cols: G H F Z R B C J
[  1  -9  21  12  27 -11   4   4] : j_585
[  8  -8 -24  20 -29  25  36  34] : j_310
[ 28 -12  36 -24 -29  25  20 -21] : j_306
rev: [ 20  25 -29 -24  36 -12  28] : j_306
q: [-24  20 -29  25  36] : j_310
rev: [12 21] : j_585

cols: X P W Q S
[ 33 -34 -51   4  -8] = j_574
[ 33 -34 -51   0  11] = j_466
[ 33 -51 -34  11   0] = j_306
[ 33 -34 -51   4  -7] = j_310
shift +1: [ 33 -34 -51   4] : [ 34 -33 -50   5]
q: [ 33 -51 -34  11   0] : j_306
q: [ 33 -34 -51   0  11] : j_466
shift -1: [-51 -34] : [-52 -35]
q: [11  0] : j_306
shift -1: [33] : [32]

cols: L E V U
[ -4  22  -2 -21]  j_466
[ -7  30  46 -14]  j_349
[ -4  17  -2 -21]  j_310
[-22  45  41   3]  j_574
[ -5  22  -2 -21]  j_494
[-15  44  51 -11]  j_585
q: [-15  44] : j_585
col: [-2 46 -2 41 -2] : V
rev: [-14  46] : j_349
rev: [51 44] : j_585

cols: T D M N
[ 43   0  36 -12]  j_388
[-44 -37 -27  15]  j_75
[43  0 36 33]  j_349
[-15  37 -42  41]  j_664
[-20 -37 -27  19]  j_466
[-10  13  -4 -51]  j_310
[-14 -14 -16 -47]  j_306
q: [-44 -37 -27  15] : j_75
col: [-37   0  37] : D
col: [  0 -37   0  37] : D
q: [-15  37 -42  41] : j_664
rev: [ 19 -27 -37] : j_466
shift +1: [0] : [1]
q: [-10  13  -4 -51] : j_310

cols: tus raner dedo Veni zoru vep
[-27  19  38 -28  42 -42] -> j_574
[ 12 -28   8   2  23  37] -> j_664
[  7   3   0  12 -30 -12] -> j_349
[ 36 -17  27  19 -10   1] -> j_306
[ 23 -41  34  -7  34  -5] -> j_653
[-40  26  24 -16 -32  28] -> j_494
[-12  32 -21   8  -6   6] -> j_585
[ 24  -9 -24  21  43  28] -> j_85
[-27 -14   9  -6  32 -15] -> j_388
q: [24 -9] : j_85
rev: [37 23  2  8] : j_664
q: [ 36 -17  27  19 -10   1] : j_306

cols: buvu Vedi vudep moki
[ 27 -31 -12  14] : j_388
[-30   3 -17 -20] : j_664
[-40  29  10  31] : j_494
[-17   6  28   3] : j_653
[-37 -25  25  25] : j_349
[ -4  31 -21 -42] : j_585
[ 29 -40  10  31] : j_75
[ 13 -21  25  16] : j_574
q: [-37 -25  25  25] : j_349
rev: [  3 -30] : j_664
rev: [ 10 -40  29] : j_75
q: [ -4  31 -21 -42] : j_585
rev: [-42 -21  31] : j_585
rev: [-42 -21] : j_585
col: [-30 -40] : buvu

cols: Dirab lome zore Zema
[-5  6  1 -1] = j_388
[-5  6 -1  1] = j_466
[-9 -9  0 -1] = j_85
[-1  2 -6  0] = j_585
[ 0  3 -4  1] = j_494
[15  8  4 -4] = j_349
rev: [1 6] : j_388
col: [2 3] : lome
q: [-5  6 -1  1] : j_466
shift -1: [-5  6] : [-6  5]

cols: mugog zupe pumun gefu Sab nube kurav Fugav
[-11  37  23 -28  26  -2 -28 -21] : j_306
[-15  -3 -33 -19  35 -19 -41 -42] : j_85
[  6  14  15   7  22 -10 -18 -24] : j_310
[  6 -12  -7  -5  -4  -6  -3  11] : j_494
[ -2   9   6 -22   7  -1 -16  -1] : j_653
[ -7  15  12  12   5   7   4 -19] : j_585
[-13  24  12 -11   8  11  -5  -7] : j_75
[ 11   3  10  -2  25 -15 -23 -23] : j_574
[ 13  12  21 -10  48 -19 -41 -42] : j_664
[ -3 -19 -15  35 -33  17  41  16] : j_349
[ -2  -7  -9  14 -24  11  23  16] : j_388
rev: [-33  35 -15 -19  -3] : j_349
col: [ -7   6  12  12  10  21 -15  -9] : pumun
shift +1: [-15] : [-14]
col: [22 -4  7  5  8 25] : Sab
rev: [14 -9] : j_388

cols: poza zemad lamaz gerub movo
[ 56 -12  19 -27 -37] : j_653
[ 32 -40  17 -25  -4] : j_574
[ 17  19 -12 -27  13] : j_466
[-36  16  11 -25 -34] : j_585
[42 -9 40  5  0] : j_75
[ 17 -11  29  42 -23] : j_664
q: [-25 -34] : j_585
q: [ 19 -12 -27] : j_466

cols: soge Beki Lepos zir
[48 -9 31 20] : j_75
[-48 -36 -44   6] : j_306
[-12   4 -34 -39] : j_653
[-12   4 -12 -10] : j_585
[ 25 -14  33  18] : j_574
[-12   4 -34  23] : j_310
[-27 -36 -12 -31] : j_466
[ 32  25  50 -49] : j_388
shift +1: [-14  33] : [-13  34]
q: [-27 -36 -12 -31] : j_466
col: [ 20   6 -39 -10  18  23 -31] : zir
q: [ 25 -14  33  18] : j_574
rev: [-10 -12   4] : j_585

cols: Kobus Sivo gom Lezuf Bos
[ 51 -13 -45   7 -29] : j_75
[-54  21  10 -11  50] : j_466
[  4  -4   2   3 -14] : j_653
col: [10  2] : gom
q: [  4  -4   2   3 -14] : j_653
q: [-54  21  10 -11  50] : j_466
q: [ 51 -13 -45   7 -29] : j_75

